In the rows, zero is written as 128.
Each row of numbers stands for one thing and depends on some of the facts below. Use the named rows to name the rest.

Facts:
skotas: ρ d; τ 680
benar: ρ b; τ 680
skogrugo: ρ a; τ 680
grizal: ρ b; τ 667; Π pigrel
fliteklor: ρ a; τ 667; Π kletak
skatris: ρ a; τ 680; Π peplas
mostul: ρ d; τ 680
plutrasko: ρ b; β pimam, drusta, gritrare; τ 680; Π tepen
zusku: ρ b; τ 680; Π paska
vulus: ρ b; β stadrik, vatrok, radrefler; τ 667
fista: ρ b; τ 667; Π skatris
vegil: ρ c; τ 680; Π pasas
vigin: ρ d; τ 680
zoklages: ρ b; τ 680
tafus: ρ a; τ 680; Π pevik
bebibos: ρ c; β klibron, fakan, zuzo, flifus, gasko, gebren; τ 680; Π futris
tridi: ρ b; τ 680; Π bozar
seman: ρ d; τ 680; Π drator
vebron: ρ c; β ribruk, neflon, kliplin, gumu, skogrugo; τ 680; Π triski
flikal: ρ c; β plase; τ 667; Π grastus
saple: ρ c; τ 680
druvil: ρ a; β kliplin, skogrugo; τ 680
vatrok: ρ a; τ 667
kagrel: ρ a; τ 667
grastus: ρ c; β neflon; τ 667
nosol: ρ d; β fleskar, brubos, ziskil, kanil, tropon, tafus; τ 680
klostim: ρ d; β vakon, zomam, kagrel; τ 667; Π bogrek
plibrin: ρ a; β fliteklor, grizal; τ 667; Π fletrok
lusetul: ρ c; τ 667; Π gurem
grubros: ρ b; τ 680
stadrik: ρ d; τ 667
gidrel: ρ c; τ 667; Π zoklages
reri: ρ b; τ 680
fakan: ρ d; τ 680; Π drazu
triski: ρ b; τ 680; Π brunaga
samus: ρ a; τ 680
midal: ρ a; τ 680; Π vople
brubos: ρ a; τ 680
zusam: ρ d; β pupo, brovas, paska, tridi; τ 680; Π fista
tukedok: ρ d; τ 667; Π skogrugo
klutur: ρ c; β flavo, benar; τ 680; Π klibron
sazer: ρ b; τ 680; Π flifus
pupo: ρ a; τ 680; Π lukloflus
ziskil: ρ c; τ 667; Π reri
futris: ρ c; τ 667
zeflim: ρ b; β stadrik; τ 680
peplas: ρ d; β tridi; τ 680; Π ratre
dreso: ρ c; β zomam, gumu, bozar, saple, trosol; τ 680
tropon: ρ b; τ 680; Π kloman
gurem: ρ a; τ 680; Π vebron
disok: ρ b; β tropon, gumu, lukloflus, kagrel; τ 667
bogrek: ρ a; τ 667; Π kuda
dridra: ρ d; β fofi, saple, broli, zoklages; τ 680
drusta: ρ a; τ 680
plutri: ρ b; τ 680
fofi: ρ c; τ 680; Π klostim
graklok: ρ c; τ 680; Π viflur
fluklu: ρ a; τ 667; Π ribruk
pevik: ρ c; τ 680; Π baska
gritrare: ρ c; τ 680; Π skotas
niklor: ρ d; β tutre, trosol, badro; τ 680; Π daros
getek: ρ d; τ 680; Π rumino
vepliskol: ρ a; τ 680; Π plibrin
kliplin: ρ b; τ 680; Π trabe
plugru: ρ b; τ 680; Π geston
gebren: ρ a; τ 680; Π vukim
stibrupal: ρ a; β ziskil, tukedok; τ 667; Π robren
draplar: ρ b; β triski, zusku, futris, gidrel; τ 680
vatu: ρ a; β vigin, plutri, grubros, plugru; τ 680
pigrel: ρ b; β paska, ribruk; τ 680; Π tukedok
gasko: ρ c; τ 680; Π fisu
bostas: ρ a; β nanedun, vakon, zomam, fofi; τ 680; Π kliba
plagran: ρ a; β flavo, fisu, kliplin, getrim, vatrok; τ 680
nukaror: ρ a; β triski, sazer, plase; τ 680; Π tidran
tepen: ρ a; τ 680; Π gopus
somum: ρ a; τ 667; Π vorutun
kletak: ρ a; β nanedun, flifus, robrem, mostul; τ 680
ratre: ρ d; β ziskil, skotas, gurem, somum; τ 680; Π zuzo
katrul: ρ a; β fista; τ 680; Π feskul
kanil: ρ a; τ 680; Π mostul
vipi: ρ b; τ 680; Π kliplin
fladro: ρ b; τ 680; Π tridi
plaflores: ρ a; τ 667
raplis: ρ c; β pupo, fista, kome, kosis; τ 680; Π flura
vimam: ρ c; β tepen, vakon, kliplin, gopus; τ 667
bristam: ρ d; τ 680; Π plugru
brunaga: ρ a; τ 680; Π druvil
brovas: ρ d; τ 680; Π lusetul
pasas: ρ d; τ 680; Π kome
studris: ρ d; τ 680; Π fakan
baska: ρ a; β nagranik, paska, kanil, tropon; τ 680
bezevul: ρ a; β brunaga, vipi, radrefler; τ 667; Π rubar
trosol: ρ c; τ 680
mafi: ρ a; β pupo, rubar, kanil, saple, gidrel; τ 680; Π fladro
plase: ρ b; τ 680
mifletram: ρ c; β feskul, tafus; τ 667; Π midal
zuzo: ρ c; τ 680
fisu: ρ a; τ 680; Π fleskar
radrefler: ρ c; τ 680; Π brovas
noleflum: ρ a; τ 680
grapovi: ρ c; β tropon, tridi, tukedok, zoklages; τ 680
reskul: ρ b; τ 680; Π kosis
klibron: ρ a; τ 680
dudre: ρ d; τ 680; Π gasko
rubar: ρ c; τ 680; Π grizal
neflon: ρ c; τ 667; Π zeflim
lukloflus: ρ b; τ 680; Π nutro
vukim: ρ a; β graklok; τ 680; Π bostas
plibri: ρ b; β dudre, robren, veten; τ 680; Π veten
drazu: ρ b; τ 680; Π plibri
flura: ρ c; β vakon, dudre, gasko, zoklages; τ 667; Π kletal
kletal: ρ b; β dudre, gidrel, plugru; τ 680; Π vipi
skanar: ρ b; β benar, getrim, daros; τ 680; Π vatrok
vorutun: ρ b; β kome, plase; τ 680
sozo: ρ c; β badro; τ 680
guflo: ρ a; τ 680; Π kanil
ribruk: ρ a; τ 680; Π robrem
bozar: ρ c; τ 680; Π bezevul
broli: ρ c; τ 680; Π stadrik
flifus: ρ a; τ 667; Π seman
veten: ρ a; τ 680; Π vegil
fledram: ρ c; β guflo, kagrel; τ 680
getrim: ρ c; τ 667; Π zusam
daros: ρ d; τ 680; Π guflo
nipa: ρ a; β samus, noleflum; τ 680
gopus: ρ b; τ 680
geston: ρ a; τ 667; Π disok
kome: ρ d; τ 680; Π gidrel
kosis: ρ b; τ 667; Π gotek
robren: ρ a; τ 667; Π sozo
zomam: ρ d; τ 680; Π gumu
flavo: ρ a; τ 667; Π plaflores
viflur: ρ d; β tepen, plutri, midal; τ 680; Π nazalel
stobor: ρ c; β fakan, vegil, gurem, badro; τ 680; Π vulus
gradrum: ρ b; β robrem, kliplin, sazer, gopus; τ 680; Π gritrare
nagranik: ρ d; τ 680; Π trosol
vakon: ρ c; τ 680
kloman: ρ d; β studris, stadrik, drusta; τ 667
paska: ρ b; τ 667; Π floplur
vople: ρ b; β gasko; τ 680
drator: ρ a; τ 667; Π saple
gotek: ρ a; τ 680; Π skanar
pimam: ρ d; τ 680
nazalel: ρ b; τ 680; Π studris
feskul: ρ d; τ 680; Π stibrupal
trusko: ρ b; β rubar, somum; τ 680; Π zomam
tidran: ρ a; β studris, ziskil, robren, veten, nazalel, vatrok; τ 680
badro: ρ c; τ 680; Π getek
kuda: ρ d; τ 680; Π nosol
fleskar: ρ b; τ 680; Π neflon
fletrok: ρ a; β neflon, pimam, radrefler; τ 667
kliba: ρ a; β benar, reri, daros; τ 680; Π mifletram
rumino: ρ c; β trabe, stadrik; τ 680
tutre: ρ a; τ 680; Π plutrasko
nanedun: ρ a; τ 680
robrem: ρ b; τ 680; Π tropon
gragru: ρ d; τ 680; Π grapovi
trabe: ρ c; τ 680
floplur: ρ a; τ 680; Π sazer
lefos: ρ b; β rubar, zuzo, skotas, noleflum, nazalel; τ 667
flegril: ρ d; β kuda, pevik; τ 680; Π vatu
gumu: ρ a; τ 680; Π mafi
nutro: ρ a; τ 680
brugon: ρ c; β drazu, kome, veten; τ 680

Some things and their rows:
[123  88  93 111 120 127 164 194 121 146 136 199 165 176  47 183 108 111
 152 189 142 148 105 158 112 144 130 132 112 147] -> grizal
[ 99 116  76 177 130 150 141 129 120 123 152 149 133 136  70 128 158 141
 158 135 109 118 102 119 118 118 124 142 126 127] -> niklor
[108 103  88 160 126 141 133 145 108 115 158 173 151 145  67 140 154 123
 128 137 113 138 133 148 146 143 136 155 144 126] -> daros
[104 120 107 170 121 177 152 136  98 116 107 199 142 145  88 162 131 129
 170 115 102 141 114 112 151 126 134 173 149 137] -> skanar
[ 94 113  98 129 146 145 123 188  92 109 135 198 166 174  74 149 144  97
 112 165 152 154 124 143 157 164 128 153 124 130] -> stadrik
[102 112  84 132 135 172 123 168  97 130 103 211 139 160  91 170 159 112
 130 190 138 159 119 116 164 142 116 143 103 131] -> vulus
[105 135  95 181 125 154 148 137 108 109 114 181 147 134  77 155 134 144
 179  96  93 131 113  92 141 107 117 162 144 129] -> klutur
[102  99  63 158 112 126 128 139 138  87 152 157 135 112  53 116 165 127
 146 122 125 124 119 131 141 124 116 138 125 151] -> dudre
[109 121 124 107 110 144 185 210 108 130 111 205 161 163  30 170  91  94
 168 154 155 149 113 141 106 160 130 150 113 163] -> tukedok
[106 122  56 163 143 134 127 180 124 105 121 169 150 145  61 148 167 147
 146 146 125 138 113  99 134 113  86 138  86 144] -> fluklu
[111 105  74 175 113 153 140 147 123 117 132 193 144 126  58 147 163 118
 126 146 114 140 144 138 150 129 117 140 123 130] -> ribruk
[ 92 136 122 166 144 187 146 186  93 121  83 228 135 174  83 157 132  92
 167 157 134 151  97 117 146 139 136 160 107 160] -> disok
[ 96 134  93 170 123 156 155 148 109  95 129 168 144 125  61 138 136 140
 169  95 109 132 119 107 134 126 127 171 136 140] -> gragru
[ 78 128  85 195 138 193 105 142  88  86 118 209 118 127  91 103 200  86
  87 146 133 146 161 146 197 150 138 154 128 113] -> kome
[ 75 104  99 198 137 187  94 133 101  81 109 246 110 140 107 101 202  46
 102 157 145 141 141 170 214 152 155 149 135 140] -> zoklages
[114 106  76 166 112 157 137 139 118 120 128 200 150 124  68 148 166 112
 130 148 119 138 145 135 150 123 115 137 128 124] -> pevik
[ 92 111  70 134 136 145 114 154 118 105 107 194 122 149  87 138 161 106
 157 174 152 136  85 108 148 121 116 135  96 149] -> lefos
[105 111  71 169 130 142 135 137 119 108 158 150 140 136  65 129 157 140
 147 126 110 127 112 127 129 127 123 148 135 122] -> bristam
[108 105 106 165 123 163 132 133 104 133 134 212 143 152  85 148 151  87
 125 164 124 138 127 157 148 139 143 143 141 117] -> nutro
[110  86  77 160 115 141 127 133 127  97 133 196 137 128  70 137 165 111
 142 142 120 133 123 147 161 130 134 143 134 157] -> plutri

Name these rows:
No name comes twice in this set of rows, the named rows included.
[134  98  75 132  88 143 176 135 140 158 136 169 133 113  35 167 133 137
 172 167 118 128 107 123  90 110 110 120 109 133] : mafi
[126 106 115 146  89 142 193 164 126 138 121 200 162 138  27 179  93 112
 184 127 111 140 126 144 102 123 131 150 136 153] : bozar
[ 78 114  72 193 141 177  90 107 105  78 113 201 103 125 116 106 202 100
 132 134 127 126 112 115 195 115 135 150 131 124] : plibri
[120 122 113 113 108 143 169 188 104 147 100 197 166 169  53 195  88 121
 185 152 127 149  95 104 107 131 113 154 120 153] : bezevul
[ 72 124  86 189 162 160  75 170 101  61 100 230 130 156  97 104 201  61
 112 159 160 141 126 133 197 134 119 144 107 144] : gidrel
[130  97 145 127  79 165 191 168 107 161 116 237 168 156  41 194  88  76
 157 152 123 160 141 165 134 156 151 158 157 158] : skogrugo
[ 97 111 105 150 125 159 139 148 100 117 144 203 138 140  70 132 151  85
 114 157 144 139 131 169 145 155 149 142 142 110] : skotas

The same things again, as new rows of numbers:
Known rows:
[118 102 114 126 221 100 131 192  69 104 105 126 131 174 117 128  88 123
 116  54 117 101 125  40  87 167 107 146  83] -> kloman
[136 144 134 130 104 156 134  99 144 151 147 126 130 112 137 129 139 127
 128 167 149 134 126 159 134 123 132 128 153] -> gebren
[122 153  88 119 147 132 110 146  95 164 211 111 114 147 111 113  94 155
 121 113 183  92 127  91  84 152 135 107 142] -> somum
[115 123  92 222  88  50  62  99 156 124 216 168 146 143 149 162 134 191
 128 105 163 136 189 233 189  62 122 155 112] -> drazu
[115 108 103 223  90  49  55 100 149 123 208 166 153 169 137 159 126 172
 120 104 151 117 180 247 182  43 116 153  92] -> plibri
[139 145 129 128  81 149 122 111 140 131 153 123 128 124 139 129 139 130
 130 159 129 131 128 157 141 116 131 115 146] -> lukloflus
[149 189  81 114 121 208 114 124  76 165 182 106 146 130  97 124  95 130
 120 163 182  96 131  71  49 184 117  97 141] -> flifus
[133 141 146 131  84 157 106 100 128 124 135 121 135 138 118 139 147 109
 124 154 110 114 129 179 136 101 122 112 112] -> gradrum
[111  89 152 133 126 100 167 167 148  81  74 151 120 130 116 123 124 109
 112 105  82 177 148  96 160 160 104 143 120] -> grubros
[144 172 106 120 135 143  87 124  88 160 183 106 157 146  98 112  96 123
 128 124 166  42 106  99  62 134 131 116 115] -> klostim
[ 93 120 204  48 104  72 114 106 184 161 147  51  54  82 131  49 175 124
 151 102 113  62  62 155 157  65 205  97 177] -> bozar
[140 147 119 126 119 139 111 100 121 136 124 113 132 105 158 155 149 144
 148 140 124 138 124 159 143 104 157 115 134] -> gritrare
[131 160  91 121 147 124  83 149  91 159 175 110 141 141  91 117 101 133
 132 107 163  71 117  95  81 139 131 101 110] -> flikal
[127 166  84 112 160 179  98 137  85 172 181 117 143 136  94 118 100 130
 133 134 175  96 132  91  69 168 119  94 114] -> drator
[ 83 114 195  45 105  86 125 118 183 163 174  61  35  91 141  48 170 136
 147 114 113  83  77 166 173  82 195  86 181] -> tridi
[134 134 110 178 107  78  95  88 157 133 173 151 152 109 158 150 133 176
 136 122 168 123 158 190 156  78 137 161 137] -> kome
[141 144 133 123 132 135 111  97 144 149 114 132 143  89 138 133 137 129
 149 159 144 125 126 166 133 112 139 127 125] -> getek
[110  98 150 130 118 101 161 158 147  82  75 148 120 119 118 121 127 111
 113 102  87 181 151  91 157 163 104 150 119] -> plutri
[138 182  77 111 128 175  98 157  81 165 204 109 134 138 110 118  94 146
 134 144 167  95 137  91  74 168 128  86 141] -> fista
[111  91 161 141 127 107 175 143 152  80  82 156 123 132 123 122 128 110
 106 101 102 174 143  84 148 163 105 170 139] -> nanedun

Rows to name:
No name comes twice in this set of rows, the named rows included.
[123 132 106 195 123  68  67  85 163 140 168 163 159 115 134 163 134 170
 145 115 172 121 166 216 165  67 124 156 105] : pasas
[147 168  93 123 129 141  85 142  86 161 187 105 157 157  93 120  97 127
 129 128 163  52 103 103  66 127 129  93 118] : flura
[126  83 143 136 166 100 161 163 121  90  46 144 125 148 145 149 130 111
 120  93  71 164 126 101 157 131 121 149  98] : rumino
[148 136 140 129 116 139 119  97 141 140 119 130 153 121 133 132 128 113
 141 164 141 100 105 170 124  95 130 129 127] : niklor
[142 155 123 130 120 193 127  89 115 142 121 120 128 110 159 152 148 135
 133 166 128 157 134 149 129 136 140 117 137] : brunaga
[131 145 162 102  89 115 119  89 165 139 139 101 117  89 145  99 152 129
 140 139 142  97  98 149 140 106 171 132 170] : zomam
[136 141 126 127  79 148 139 121 143 127 156 115 116 118 150 128 134 139
 130 163 129 143 127 151 143 119 145 117 160] : tropon
[147 155 115 128 107 156 113 100 118 136 127 104 131 100 163 161 145 148
 142 149 129 146 126 144 138 121 160 116 143] : radrefler
[116  73 155 132 166 105 182 156 135 102  70 163 125 161 126 127 122 107
 109 114  97 160 133 117 150 142 101 155 110] : nipa
[ 78 117 189  43 128 102 105 110 185 169 145  76  49  86 119  60 176 125
 157 118 112  87  93 183 170  79 182  79 143] : fladro
[102 134 178  88  97 121 124  88 164 152 158  81  78  96 142  84 169 132
 132 124 127 100  98 154 153 103 174 112 173] : gumu
[163 158 127 120 105 174 140  95 124 143 123 128 153 102 156 150 127 129
 143 187 142 129 115 147 109 126 136 130 157] : brovas
[129 144 130 124 109 170  99 100 124 129 130 119 131 123 130 145 152 117
 132 148 108 129 129 175 140 110 129 107 106] : skanar
[102 117 104 131 191 104 140 188  75  95 136 121 107 160 116 119  96 133
 106  49 122 136 146  18 103 197 119 149 115] : vatrok

Now the same things, written a new way:
Known rows:
[108 116 142 114 137 168 126 122 155 148 138 149 123 155 106  92 108 209
 142 116 120 154 131 127 125  89 124 125 138 141 126 121 108 112 118] -> vatrok
[125 135 128 130 131 121 131 129 120 122 127 124 133 127 133 127 136  87
 120 127 133 115 122 133 132 124 124 125 126 127 123 131 133 132 128] -> gasko
[117 121 137 111 137 169 123 122 160 143 135 147 139 148  98  96 103 218
 157 130 120 162 134 138 135 101 128 129 140 133 125 118 112 114 120] -> fletrok
[111 147 137 127 123 137 118 117 112 129 129 129 123 138 103 132 132 121
 125 111 129 100 128 147 133 132 114 132 123 132 121 135 132 120 124] -> klibron
[126 134 137 133 120 123 127 129 118 128 125 126 119 128 135 138 136 111
 124 125 130 107 129 133 128 130 121 132 123 131 126 134 132 130 133] -> brubos
[ 89 135 162 119 141 183 101 124 176 155 142 114 160 104 167 157  97 226
 148 109 143 180 120  78 122  68 108 118 125 144 147 118 130 122  75] -> grizal
[141 119 122 139 130 107 137 137 125 125 123 122 123 124 162 137 139  80
 117 136 135 125 123 124 123 121 131 125 126 125 129 128 135 140 136] -> badro
[213 144 137 128 142 138 152 151 126 144 124 127 125 165 216 133 132  90
  52 201 128 147 128 155 115 133 162 153 125 119 130 142 122 141 150] -> graklok
[141  91 142 123 128 143 146 148 165 143 133 139 116 125 171 100 113 179
 135 145 129 169 135  97 120  81 133 119 138 137 142 117 107 131 139] -> somum
[149 120 116 135 124 102 136 135 126 116 123 116 136 115 154 145 135 106
 129 147 129 130 128 116 128 152 140 129 124 119 132 129 135 141 136] -> niklor
[144 116 136 141 121 107 137 143 123 128 119 124 116 122 167 148 143  97
 123 142 133 111 130 118 121 128 130 134 122 128 134 129 132 138 141] -> gebren
[113 131 133 100 132 166 124 121 157 131 140 141 150 120  93  84 101 204
 147 130 118 174 132 119 147 108 126 114 140 131 131 121 104 119 119] -> disok
[ 97 111 151 126 133 163 109 126 179 148 134 121 155 111 156 152 103 222
 183 118 140 172 127  91 128  70 112 121 129 136 136 111 134 129  95] -> bezevul
[140 109 124 145 138  99 140 135 129 131 117 126 126 138 169 149 146  88
 121 140 129 118 121 126 113 121 143 135 126 125 124 127 137 140 131] -> radrefler
[145  89 130 126 143 142 149 151 168 144 129 140 128 129 167  98 117 157
 130 143 132 179 124 102 113  82 137 120 143 135 140 111 108 127 131] -> getrim
[125 132 124 132 127 119 130 126 115 122 128 122 125 125 127 136 138 109
 119 121 127 113 123 123 123 142 129 129 123 129 129 132 131 126 123] -> getek
[125 134 122 134 125 119 120 125 112 127 127 125 116 122 120 143 130 114
 115 117 131 117 129 127 118 148 126 130 125 128 135 130 134 124 126] -> triski
[142 129 104 121 131 118 147 123  96 115 129 152  97 165  68  68 140  74
  95 126 111 101 132 175 130 154 141 128 138 125 111 135 111 118 160] -> vegil
[119 150 128 125 120 136 113 114 114 124 130 127 132 137  95 133 125 133
 138 120 128 111 134 155 143 141 118 133 125 124 116 134 137 124 128] -> vatu
[138 135 130 136 127 124 124 130 124 128 116 128 139 128 117 147 135 124
 142 141 129 114 128 149 132 151 127 145 126 121 122 128 136 124 132] -> plagran

Which thing is each row?
No name comes twice in this set of rows, the named rows included.
[111 120 144 110 132 171 126 128 154 145 141 145 120 143 106  87 105 200
 139 116 125 157 133 124 130  89 119 121 138 141 130 120 106 112 122] : plaflores
[134 137 116 125 119 115 127 125 119 113 131 116 138 120 130 132 127 116
 129 133 126 127 130 125 141 146 131 121 123 120 126 134 136 138 133] : zusam
[126 150 101 131 116 134 102 112 105 127 138 121 112 138  82 144 109 147
 125 102 135 130 138 149 122 166 120 129 128 120 132 128 150 116 124] : vorutun
[143 119 132 139 116 108 133 141 121 127 123 122 111 122 166 143 136 100
 122 139 135 117 133 120 124 127 127 129 122 127 132 131 133 139 143] : pupo
[133 140 135 136 139 125 130 133 118 126 110 131 146 101 104 147 142 107
 127 132 130 110 117 135 121 167 125 146 128 125 135 123 125 111 120] : kliplin
[135 132 107 133 126 123 121 124 119 124 132 120 124 141 126 138 122 110
 128 121 136 131 131 147 128 136 128 127 128 119 123 127 147 132 132] : brugon
[151 121 115 140 131 110 135 137 127 123 119 121 135 125 151 146 136  92
 131 144 134 131 126 136 126 136 136 133 129 117 126 124 140 138 136] : klutur
[115 146 126 125 120 133 111 109 115 125 133 127 130 150  99 136 123 142
 139 120 124 109 135 156 142 137 124 132 123 124 112 136 140 129 128] : tidran
[113 155 119 115 121 129 116 111 114 113 138 120 141 131  95 122 123 127
 132 116 122 118 129 140 149 147 124 121 123 123 118 138 135 130 121] : nosol
[132 137 119 128 122 117 121 123 118 118 127 121 135 118 119 139 126 120
 129 133 125 126 132 130 136 151 131 127 125 120 129 132 136 135 131] : kletal
[129 133 120 133 127 114 122 118 119 124 123 124 135 126 121 148 131 127
 131 132 122 119 130 132 130 152 137 132 125 121 126 132 136 133 127] : plutrasko

